Each row is followed by roughly how far along a hidden order it lies, from 0 to 30. A new part has a new order.
[  0   5   4  12   0  -9  -9  -8 -16  12 -15  -6  -5 -13   4   8   6   7
  14   0  -4  -4  -6  -4   1   8   3   1  -2  13   4  -3 -14   3   5  12
   8 -10  -8  -8   8  -1  12  -8  -1  -9 -27 -10]  7
[ -2  17  19  24 -12  -1 -25 -20 -13  24 -26 -31  -4 -38 -18   4  11  -3
 -12   1  16 -12 -14  14  -3 -14  17  -3 -13  -5   9 -17  -6  -2  10 -21
   5  -1  -1  -1   7   2   0  -5   6  16  -2 -14]  8
[ 12  -4 -11 -11   9  -1  -1  -7   4   3 -10 -36   1   4  -3 -11   1  -1
  23   9 -22   0  -9   0  12 -22  14   4   2   4 -14  -9 -17  -6 -12   6
  14  -1  -3   9  -9  17   3   9  24  14  18  15]  12
[ -4   6  13   9  -5   3 -10 -10 -11  11  -8 -18  -1 -21 -10   6  11  -3
   1  -1   7 -10  -5  10  -8 -11  13   2 -11  -6  -1 -10  -5  -3  -1 -15
  -6  -1  -4  -1   0  -7   8  -2  -2   7  -6   3]  10
[  2   8   2 -15   0  10  -9 -11 -14  38 -27 -25  20 -19 -27 -17  19  -1
  16   4   1 -10 -18   4   3 -14  20 -11  -7   8  25 -16   2 -15 -11 -14
 -14  13   1  21  -2 -20   8  19   6   8  -6  -7]  5
[  7   6  12  -7  10  -2  -8 -14   8  18 -39 -30 -13 -28  -8  -1  -1   0
  13  -5   1   7  -1  22   1 -47   8   3 -11 -10 -17  -8  13   1  19 -18
  13 -14  -6   2   5  22  -3   6   6  15  32  55]  30
[ 18  10  -3  -4  -1   5  -9  -8   9   1 -30 -38 -10   7   5  -4 -13  -1
  19  -7 -19  -3  -8  12   4 -13   5   2  -2  -8 -12  -8  -1 -13  21   0
  16  -9 -10   7   3  36  14  12  13  12  46  44]  21
[  1  -6 -18  -1   1  -3  -2  -2 -13  10   7 -11  12  -9 -19  -6  21   1
  18  16   1  -4 -11   0   6  16  24  -4 -11  11  15  -9 -23 -10 -24   8
  -3  15  13  16 -17 -24  10   2   8   8 -31 -18]  0
[ 12   6   3 -12  -1  -6  -5 -18  -8   6 -20 -19  -1 -16 -18 -10  -2   0
  10  -5   4  -2 -10  19   2 -12  27  -6 -18 -16   9  -7 -10 -16   4 -19
  -2   5  -2  17   4   6   3  15   4  -2  10  30]  18
[ -8  26  14  20 -19  -4 -24  -9 -27  27 -36  -2  -5 -38  -1  13  15   5
   0  -8  15 -10  -9   4  -8  23   5  -5 -10  13  29 -12 -11  -8  15  -7
   7  -4  -8  -9  14  -7  20 -13  -7   0 -18 -20]  3
[  8  -3  -2 -14   8  -6   3  -5  -3   3   1 -21  -6   7   9   8   4   2
  18   2 -15   3  -1   3   4 -22   2   5   8   2 -13   0 -16   0 -11   8
   4  -7 -13   2  -4  -1  -1   1   8  -4  -6   5]  10
[ 11  -4 -14   4  -4  -2   1   0 -11 -13   3   3   9   9   7  -4  -6   6
   9   2  -1  -5  -4 -12   2  36   4  -9   0   9  15   6 -10  -7   0   8
   3   3   3   1   0 -23  16   2  -1 -13 -20 -14]  4
[  3   5  22   0   8 -20  -2 -18 -15   5 -22  -8 -14  -3   5  15 -15   5
  -6 -14   9  13  12  19  -5  -4  -4   3 -11 -21  -1   5  -5   5  26 -16
   5 -15  -6 -10  17  25   1   7 -13   4  -7  33]  24
[ 17   1  15 -13  14 -10  -1 -17   7  -8 -14 -17  -8   7 -15  12  -9   2
  -4 -12   6   4  -1  27  -6  -6  11   0 -24 -32 -18  -1  -1  -4  24 -21
  -6 -11   8   0  13  17   1  13  -2  16  19  51]  29
[ 23   6 -23   3  -2   3 -15 -13 -14  17 -28 -44  15  -8 -23 -16  14   8
  32  12  -7 -14 -30   7  13  36  33 -11 -26  11  22 -17 -33 -23  -1  13
  13   8  11  22  -8  -6  27  11  27  19  -7 -15]  0

Next part:
[ -6 -11  -3 -10  -5  -7   3 -18 -16  10   0 -15  -4   2   2  -5   4 -13
  -7  -4  -6  -6   9  24   9  -2 -11 -24   5  22 -18   5  26  19   6   9
   0  -3  -5  -4  -1  -6  12 -11 -17   8 -23  -5 -22  -3   3   6]  14
[ -4 -28  -9 -10   3 -14   3  19 -15   8 -14 -16   4   6  -1   6   0   3
 -15 -17   4 -14 -11  20 -13  10   5 -35  13  14   2   4   2  20   3   4
   0  15  14 -17   0  -8   4  -3  -4  25  -7   3  -9   4   1  -2]  25
[  2   2 -20   7   0  -5   1   2 -11   0   0 -12   8   3  -3  12 -33   6
   1  22   6   6 -35  -2  -4   4   5  -3   0  22 -12   6  27  -1   6  -6
   4  -9  12  26 -11  25  12  -6   5  18 -15   1   2   5   7  21]  0
[  4 -20   2  -6  -1 -12  11  12   5   0   0 -18   0  -3   1   2  -2   2
 -10 -23   6  -4  13   0  -9  10   5 -22  10  -1  16  -1 -16   9  -4  -4
  -7  15   7 -21   1 -10  -2   9  -7  13  12   1  -1   8   0  -7]  30
[  3  -6  -4   2  22   6  -5   9 -10   6 -24  13   2  21  -3  32  -8   9
   4   2  -2   2 -13   2  -7  -8   8   0 -18  -7 -11   9  -5  -7  -7   6
   6 -18  -4  20   8 -10   0 -12  13  -3 -10  -9  15  -9   2 -10]  6
[-18 -14  -6  -1   5   5 -19  -2   2  -9 -16  24   1   7  -1   8  17  15
   8 -14   4 -13   4   6   0  -7 -14 -14  -2  -8  -3  -4  12   2  15  11
 -10  11   3   2   3  13  -7 -18  16  -3 -19 -13   0   9   8  -7]  23
[ 11  -6   2  -4   9   4  25  -8   1   2 -36 -14   2  -2  -2   4 -16  11
 -18  -4  -1  -6  -6  -1  10   3   3   0  -1  10   3   8   3  23   0  12
   7 -10  -1 -16   5   1  16 -17  -2  -2  -6 -23 -13  19  13  -8]  5
[ 10  -7  -1  -7   6  14   2 -13  17   9   6  -5   0  20  -3   5 -10   0
   7   1   1   3  10  10 -11  -1  -4 -26 -25  -1 -17   1  -8  -1  -1   6
   1  -4 -21   2   4 -18   2  -8  -5  -3 -20 -13 -15  -2   2 -23]  16
[  8  18  -9   1 -11  -3   5 -16  -1   2  24 -12   1  -2   3   1 -19   1
   8  16   0  10 -10 -12  -6   1  -4  -9  -3  15  -6  -3  20  -9   3 -13
   4   7  -4  21  -9  13   4  10   4   4  -3   9 -11 -10   1  13]  5
[  4 -25 -16  -2  -3  -8  -5   8 -20  -3  21 -21  12  14  -6   4 -15   4
   3   8  10  -1 -39   6 -12   3   9 -25   8  21 -14   5  13  -3   7  -5
 -10  11   8  15 -11  -1  12   8  -4  26 -12   1  -2  11  -3   7]  14
[  2  -9  -8  10  -3   3  -9   9 -16 -12   1  -7  12   1  -9  -6 -16   2
   5  21  11  -7 -14   0  -1   2  12  20   8   7  -2   1   4   0  17   4
 -13   5   8   8  -9  25  10  -6  -2  13  -5  -6   3  32   2   8]  2
[  3 -29  -7 -11   2 -10   4   9 -15   7 -10 -19   5   8  -1   7   1   4
 -14 -17   3 -13  -8  17  -6   7   6 -42  12  19   0   6   6  16   2   4
  -3  13  10 -13   0 -12   8   1  -6  26  -7   0 -11   5   0  -2]  24
[ 11  -6   1   0  19  10   9   7  -5  -4 -25   4   3  19  -2  35 -14  24
   1  -4  -6   4 -10 -13   4 -10   6  -2 -17  -2  -2  10   4  -7 -11   3
   4 -23  -9  17   6  -9   7  -7  13 -17   0 -21  16  -1   7 -16]  6
[  3  -2   0 -10  11   4  -6  16 -28  12 -34   3   3   9   3  -2  18   9
 -13  -2  -3 -21 -35   8  -3   2   7 -25   9  -2   6   3  -3  16   8  12
  15  22   7  -8  10 -18   0   2  13  11   1  10  -8  -8  -6  -5]  6
[  4 -10   3 -11   2  -9   4   5 -26  11 -21 -12  -1   0   2  -3  13  -5
 -18  -8  -6 -17 -14  18   5   2   5 -20  17  10   5   5   9  23   3  11
   6  10   7 -15   5 -18   7  -3  -8  16  -1   7 -13  -3  -2   5]  10

Next part:
[ -5 -22   2  13  17   5  -6 -21   1  -3  -2  12  13  11 -22   9  -7  -6
 -14 -12  -1 -18  -7   3  -3  -9  10 -15 -10  10   6 -10]  0
[ -2   0   6  22   2   4 -15  -2  -3   7   7  -4 -11   8  -4   1 -14   2
  -3 -17  14   3  14   1   0   0  10 -15  -2  -9  -1  -3]  0
[  4   7   5   9   3  -4  -2 -11  -3   5  -3  -4  -4  -5   2  10  -3   1
  -3  -6  -2  -3  13  -1  -4   7   8  -5  -2   4   1  -8]  0
[ -7   4   5  16  21  -2   2 -30  -4  10   6 -19   3   9   6   8   1  -5
   7  -8   2  -3   2  -2   5   3  -7  -3  11   3 -10   5]  0
[ -5   6  -4   1   5   2  -6 -15   0   1   3   1  -3   9 -14  13  -5   0
 -10 -12  -4   2   5  -1  -2  -1   1  -1   0   4   1  -4]  0
[ 19   0  -3 -13  -1   9  -6  -4   4  -8  -5   3 -16   7  -3   8  -3   4
  16 -18  -8   4   3   1   3  10  -5  -3   0   0   5   7]  30
[ 20  17   5 -14  -4  11  -7 -16  -2   0   2 -11  -6  -5 -13  16   1   0
  -7  -1 -12  -1  -2   2   7   1   2  13  -3  -1   6   0]  0
[-14   2   6  -5  14   1  -9 -39  -4  -9 -10 -12  -2  -2   3  -2  -6  -3
 -27 -36   4  -1  16  -6  -3  11  12   5 -17  -2  -4   2]  0
[ -3 -18   2 -14  -1  -3  -3 -45 -12   3  -4  -8  22  18   4  -4   6  -3
   4  22  -1   3   0  18  -1   2  -3   3  -5   3  -2 -10]  0
[-10   1  -3   0  13  -4  -3 -23   1  -5  -3  -8  -6   4  -2   9  -9   6
 -18 -11   3   2  -1  -1   0   4   9   1  -2  -4   3  -4]  0
[ -4  20  -2  -2  18 -10  -2 -14  -2 -12   3  -7  13   0  21  -5   5  -6
  -8 -13   4   4   8  -7  -4   3   8   0  -6  -5   3  -7]  0
[ -6   6  -3  -1   6   2  -2 -14  -3   3  -3  -6   0   1   0   1  -4   2
   0  -4   0   2   5   1   0   3  -1   4   1   1   0  -5]  0
[-15  35  -3  -8   1 -13 -19 -14  -7   8  -9 -20   1 -14  -8  -4 -18  17
  51  21 -12   1  16  13   4  -4  18 -14 -10   4 -45  15]  0
[ -4   9  -6  11   5 -10  -9  -7  -8  -9  -1  -8 -24  -7  -5  -7  -3  18
 -10 -19  11  -4  22  -2  -5  15  14  10  -2   3  -5  -1]  0
[  9  -1  -9  -5   7   7  -4  -4  -7  -2  13 -14 -10  14  -2 -12  13  -4
 -12 -45   4 -11  -8 -12  -7  11   2  -5 -11 -10  -6   5]  0
[  5  22  13   9  14  -9  -6  -6   4 -12   6   2   6 -15 -41 -15   7  -1
  14 -10   1   1 -11  -1 -14  -6   1   3  -8  17   2   0]  0
[-11  14  -1  -3  15  -3  -3 -29  -3  -6  -1 -12  -6   1   1   5  -3   4
 -15 -13  13   3   8  -4  -2   4  13   5  -9   2   5   0]  0
[  0 -11  -2   0 -11   2   3  16   0   9  -6   3   3  -1  -2  -1   2   0
  25  14 -14  -1  -3  11   3   2  -7   2   9  -1  -4  -2]  0
[ -1  19  -4   0  11  -6   4 -48  -3   9   5 -13  -4  -1  -3   1  -3   4
 -34   0  14  -4   5 -10 -16  19   4   0 -18   0  11 -13]  0
[  5   9  -2  21  22 -22   0 -26   1 -15   1   2  17   8  -2  14   4  -8
 -28  15  13  -5   1  -1 -11   3  15  -4 -16  -2   9 -16]  0
[ 11   9  20   6  29  -2  10 -13   7   6   9   0  23  18  -1  18 -13   0
  -8  35   4   6  -3 -10  -1 -11  12  14  -3   7  -1 -17]  0
[  8 -21  -1  14   5 -14 -15 -43 -12   1 -17   4 -17  11 -26  14 -11  -5
 -18  11   7   4  21   4 -15  24  23   3  -6  -1  11   7]  0
[ -4   9  -6  -8  12   5  -2 -21  -6   2 -11  -7   3  -1  -1   0  -6   2
   5  -7  -4   2   7   1   1   8   7  12   3   2  -1   0]  0
[ -4  14  -7  13   6   1 -14  13   0  10  -4 -14  19   6   9  -1  -8  11
 -12   4 -19  13   2  10   6  -5  12  -7  17   4   3  13]  0
[  4  13  -1   9  -7  -3   1 -10   1  -9   2  -7   3  -2  -1   5  -4   7
  10   4 -17   8   5   4  -5   8   3   1   3   3   9  -3]  0
[ 10  19  -1  20  18   3  -8  -1  -4  -4  -8   1  -2   7 -16   3  16  -3
  33 -14   5   5   1   2  -1   6  12   6   5  15  -2  -8]  0
[  5  -6   5  14   6 -12  -3 -12   0  14   0  -5 -13   0  -8  12   1  -3
  -5   4  -7  -3   8  -3  -5   9   6  -9  10   6  -5  -8]  0
[ -4 -18  -5   7  11   1  -5  -1   3  -8   1  -8  18   5   5  28  -6   3
   2  -2  -1   2  11  -1   3  10  -4  -8   5   1  12   1]  0
[ -1   6   4   7  25 -12  -6 -33  -1   6  13 -18  10   4 -20   0 -14  -2
 -26 -33  -7  -3  18   1  -2   4   6 -13  15  -1  -5 -11]  0
[ -1   3  -1  -2  10   0   0 -19  -3  -3  -3  -8 -10   2   3   0  -6   2
  -1  -7   4   2   3  -1  -1   4   8   3  -3   0   1  -1]  0
